Below is a small trained network, with its code and all its weights. Each question gives an input and a target symbol and asks what happens when units are switched off, that is, made to give their printed mean instead of their output.

import numpy as np


def w(rows, s, z=0):
    codes = np.array(rows[::2]) - 128.0
    scale = np.full(codes.shape[1], s)
    scale[-1] = z or s
    return codes * scale


def norm(h):
    return h / np.sqrt((h * h).mean(-1, keepdims=True) + 1e-5)


def f(y):
    return y / 2 * (1 + np.tanh(0.7978845608 * (y + 0.044715 * y**3)))


def softmax(a):
    e = np.exp(a - a.max(-1, keepdims=True))
    return e / e.sum(-1, keepdims=True)


def log_softmax(a):
    a = a - a.max(-1, keepdims=True)
    return a - np.log(np.exp(a).sum(-1, keepdims=True))


def net(x, mask):
    ids = ['ΘΦΩαβγδεζλμξπτψ'.index(c) for c in x.split()]
    T = len(ids)
    res = E[ids] + P[:T]
    u = 0
    for l in range(2):
        r = norm(res)
        for j in range(3):
            rows = slice(2 * j, 2 * j + 2)
            q, k, v = (r @ M[l][rows].T for M in (Q, K, V))
            z = softmax(np.where(np.tri(T) > 0, q @ k.T / 2**0.5, -1e9)) @ v
            o = O[l][rows]
            res = res + np.where(mask[u + j], z, o[:, -1]) @ o[:, :-1]
        u += 3
        y = f(norm(res) @ A[l][:, :-1].T + A[l][:, -1])
        res = res + np.where(mask[u : u + 12], y, B[l][:, -1]) @ B[l][:, :-1]
        u += 12
    return log_softmax(norm(res)[-1] @ U[:, :-1].T + U[:, -1])


Q, K, V, O, A, B = {}, {}, {}, {}, {}, {}
E = w([
[175,122,130,130,138],'Θ',
[172,142,106,94,116],'Φ',
[109,164,153,124,144],'Ω',
[107,160,119,126,139],'α',
[134,89,132,132,150],'β',
[123,96,156,110,146],'γ',
[165,136,148,146,144],'δ',
[172,117,144,86,113],'ε',
[131,136,3,194,203],'ζ',
[87,107,154,118,148],'λ',
[166,148,121,86,138],'μ',
[125,80,141,104,131],'ξ',
[127,146,137,153,148],'π',
[133,168,117,101,159],'τ',
[110,91,192,155,127],'ψ',
],0.026)
P = w([
[58,61,105,115,11],'0',
[115,2,214,28,117],'1',
[166,89,202,91,113],'2',
[145,48,198,78,139],'3',
[163,83,190,96,127],'4',
[214,188,180,160,96],'5',
[160,94,178,94,149],'6',
[166,92,167,85,142],'7',
[200,166,168,143,121],'8',
[213,202,163,165,107],'9',
[207,178,153,141,120],'10',
[186,129,153,107,147],'11',
[187,145,146,110,139],'12',
[184,132,146,102,141],'13',
],0.0069)
Q[0] = w([
[127,106,52,141,193],'L0H0',
[163,168,133,128,147],'L0H0',
[87,178,43,209,158],'L0H1',
[202,87,89,127,155],'L0H1',
[154,46,171,193,83],'L0H2',
[100,147,128,128,8],'L0H2',
],0.011)
K[0] = w([
[109,72,48,239,243],'L0H0',
[129,193,105,194,132],'L0H0',
[106,127,99,167,174],'L0H1',
[93,131,28,168,216],'L0H1',
[17,107,2,192,214],'L0H2',
[92,129,225,101,140],'L0H2',
],0.0072)
V[0] = w([
[189,162,126,132,4],'L0H0',
[140,131,78,158,157],'L0H0',
[175,64,85,73,131],'L0H1',
[121,63,34,127,136],'L0H1',
[166,117,105,148,144],'L0H2',
[114,112,97,141,130],'L0H2',
],0.011)
O[0] = w([
[89,11,121,45,156,162],'L0H0',
[164,117,69,205,181,74],'L0H0',
[148,226,129,154,136,255],'L0H1',
[192,143,86,142,108,116],'L0H1',
[145,118,184,209,2,140],'L0H2',
[92,144,77,140,116,101],'L0H2',
],0.0064)
A[0] = w([
[51,199,156,190,89,127],'L0N0',
[3,100,183,105,106,148],'L0N1',
[184,78,164,120,216,2],'L0N2',
[91,59,247,96,86,105],'L0N3',
[183,124,229,91,200,152],'L0N4',
[243,145,161,116,219,94],'L0N5',
[159,125,117,51,102,166],'L0N6',
[106,185,10,164,119,244],'L0N7',
[179,113,49,159,242,174],'L0N8',
[169,223,144,181,122,129],'L0N9',
[154,153,140,108,76,124],'L0N10',
[205,199,146,95,229,89],'L0N11',
],0.0071,0.004)
B[0] = w([
[160,123,110,88,130,134],'L0N0',
[164,106,148,129,135,169],'L0N1',
[67,157,145,92,149,135],'L0N2',
[151,197,102,168,101,202],'L0N3',
[201,145,85,80,109,254],'L0N4',
[85,105,155,122,143,203],'L0N5',
[93,166,170,254,162,191],'L0N6',
[138,130,176,161,161,135],'L0N7',
[171,198,86,209,103,138],'L0N8',
[122,59,120,120,148,157],'L0N9',
[82,120,85,113,190,152],'L0N10',
[106,101,211,124,84,196],'L0N11',
],0.0079,0.0085)
Q[1] = w([
[14,84,23,192,169],'L1H0',
[134,113,143,88,119],'L1H0',
[177,180,165,64,163],'L1H1',
[240,247,175,112,168],'L1H1',
[133,65,115,168,115],'L1H2',
[114,117,117,187,102],'L1H2',
],0.015)
K[1] = w([
[162,145,253,57,129],'L1H0',
[60,177,137,126,169],'L1H0',
[63,126,30,150,128],'L1H1',
[95,121,18,221,151],'L1H1',
[132,134,179,76,89],'L1H2',
[176,138,183,82,142],'L1H2',
],0.014)
V[1] = w([
[74,140,145,176,104],'L1H0',
[137,248,156,138,141],'L1H0',
[57,161,108,103,198],'L1H1',
[155,186,58,93,130],'L1H1',
[115,98,131,129,154],'L1H2',
[151,154,175,94,82],'L1H2',
],0.014)
O[1] = w([
[21,168,5,184,103,96],'L1H0',
[91,218,89,27,157,86],'L1H0',
[56,104,173,126,236,1],'L1H1',
[180,199,159,147,181,208],'L1H1',
[122,90,115,194,115,83],'L1H2',
[118,134,100,84,101,223],'L1H2',
],0.011,0.0046)
A[1] = w([
[157,142,81,130,2,106],'L1N0',
[106,157,52,102,145,87],'L1N1',
[183,201,138,78,107,172],'L1N2',
[80,183,38,53,125,9],'L1N3',
[151,162,65,147,22,48],'L1N4',
[109,193,8,109,212,159],'L1N5',
[124,212,98,102,137,34],'L1N6',
[63,204,45,87,129,145],'L1N7',
[188,137,86,219,129,216],'L1N8',
[108,154,141,45,104,134],'L1N9',
[94,147,199,46,209,85],'L1N10',
[96,21,90,37,96,250],'L1N11',
],0.011,0.0025)
B[1] = w([
[40,140,72,125,255,187],'L1N0',
[194,116,154,123,117,153],'L1N1',
[78,64,112,107,101,255],'L1N2',
[232,175,117,192,124,191],'L1N3',
[75,80,69,107,200,170],'L1N4',
[191,138,177,177,81,202],'L1N5',
[135,84,112,161,104,188],'L1N6',
[151,122,192,225,149,202],'L1N7',
[248,170,165,109,153,186],'L1N8',
[103,119,152,146,81,183],'L1N9',
[108,108,78,139,161,187],'L1N10',
[83,226,251,120,36,156],'L1N11',
],0.0092,0.0094)
U = w([
[217,34,7,112,120,60],'Θ',
[229,31,227,123,171,74],'Φ',
[32,140,221,105,121,198],'Ω',
[81,78,179,217,225,167],'α',
[119,100,54,97,213,229],'β',
[154,239,69,72,57,102],'γ',
[125,35,76,103,10,114],'δ',
[122,74,166,9,42,107],'ε',
[202,161,78,189,209,36],'ζ',
[67,192,230,236,26,2],'λ',
[136,140,159,25,228,100],'μ',
[91,165,44,247,122,159],'ξ',
[115,18,131,253,51,82],'π',
[100,216,163,166,249,73],'τ',
[45,116,76,115,59,239],'ψ',
],0.013,0.0058)

Each question gives the input, a string of symbols that net reads in full, and the target symbol t.
The units are the heads (2 rows each of Q, K, V and O) and the neurons (one row each of A and B). Each row of codes is followed by its name. A weight is (code - 128) times the scale printed after its matrix; where a second scale follows, it is the last column's (O, A, B and U).
mask holds one flag per unit, layer by layer, with each layer's heads first. A switched-off unit (its flag False) gives its mean, the last column of its rows in O or B, instead of its output. The means were averaged over made-up inputs and are rounded, as every weight is.
A unit's drop is (log p(t) with every unit on - log p(t) with that unit switched off) / (log p(t) with every unit on - log p(t) with every unit switched off).
The circuit of an input: a set's keep is (log p(t) with only the set's units on - log p(t) with every unit switched off) / (log p(t) with every unit on - log p(t) with every unit switched off). Starting from the 12 units with the biggest drops (on a tie, the unit counted first), units are removed one at a time, each time the one whose removal leaves the highest keep (on an exact tie, the one counted first), for as long as the keep stays at least 0.8.
units of the circuit, in order: the units of the circuit, biggest drop first
most important unit: the unit with the biggest drop
top k neurons: the k neurons with the biggest drops, biggest first
k most important neurons of layer l: the k neurons of layer l with the biggest drops, biggest first
heads that matter: for each layer, one digit per head in row order, 1 if its drop is at least 0.15 and else 0, layers parted by /
input Φ Θ α, target Φ: units of the circuit, in order -> L0H0; L1H0
input Θ ξ μ γ ε, target Θ: top neuron -> L0N4
input ε ξ Φ Θ ξ, target ε: heads that matter -> 110 / 101
input ζ Ω γ Φ λ, target λ: units of the circuit, in order -> L1H0; L0H0
input π ψ π Φ Θ Φ λ α ξ, target π: heads that matter -> 011 / 110
input Φ μ Φ Φ Ω, target Φ: units of the circuit, in order -> L0H0; L1H0
input Θ μ π, target Θ: top 2 neurons -> L0N4; L0N11
input Ω λ λ γ Φ ε, target Ω: units of the circuit, in order -> L1H1; L0H1; L0H2; L1N11
input π Φ γ λ ψ, target π: units of the circuit, in order -> L0H1; L1H0
input μ Φ Φ Φ π α Φ π γ Φ Φ Θ α, target μ: heads that matter -> 110 / 110
input β π μ, target β: 4 most important neurons of layer 0 -> L0N4; L0N7; L0N6; L0N3
input λ γ γ, target λ: top 4 neurons -> L0N4; L0N1; L0N3; L0N9
input γ π μ β α δ ξ π τ λ μ, target γ: heads that matter -> 100 / 100
input μ γ β γ Φ ε λ, target μ: top 2 neurons -> L0N11; L0N6
input Φ τ π Φ ζ Φ γ Φ μ ξ Φ ε, target ε: top neuron -> L1N0
input Θ ε α λ, target Θ: 2 most important neurons of layer 0 -> L0N11; L0N4
input λ β λ ψ π λ Φ, target λ: top 2 neurons -> L0N4; L0N1
input γ δ Φ Φ Ω ξ τ π γ Θ γ, target γ: heads that matter -> 100 / 100
input α Θ μ δ τ ψ Φ, target α: heads that matter -> 011 / 010
input α ε π, target α: 3 most important neurons of layer 0 -> L0N11; L0N4; L0N3
input τ Φ α τ Θ β ψ μ Φ, target τ: most important unit -> L1H1
input μ γ α μ, target μ: heads that matter -> 110 / 010
input Φ Φ γ γ ψ ζ λ, target λ: 2 most important neurons of layer 1 -> L1N0; L1N8
input λ Φ Φ Φ λ Φ Φ Φ μ, target λ: heads that matter -> 111 / 110
input λ μ λ Ω Φ Ω π ψ, target λ: top 4 neurons -> L0N4; L0N3; L0N1; L0N9
input β π Φ, target β: heads that matter -> 010 / 010
input μ λ Φ γ Ω, target μ: top neuron -> L0N11
input β γ γ γ, target β: top 3 neurons -> L0N4; L1N0; L0N7
input Φ γ Φ ζ γ Φ Φ ε ξ Θ Θ, target Θ: heads that matter -> 011 / 101
input γ μ Φ λ γ Φ β α π ξ Φ β Φ τ, target γ: 2 most important neurons of layer 0 -> L0N11; L0N1
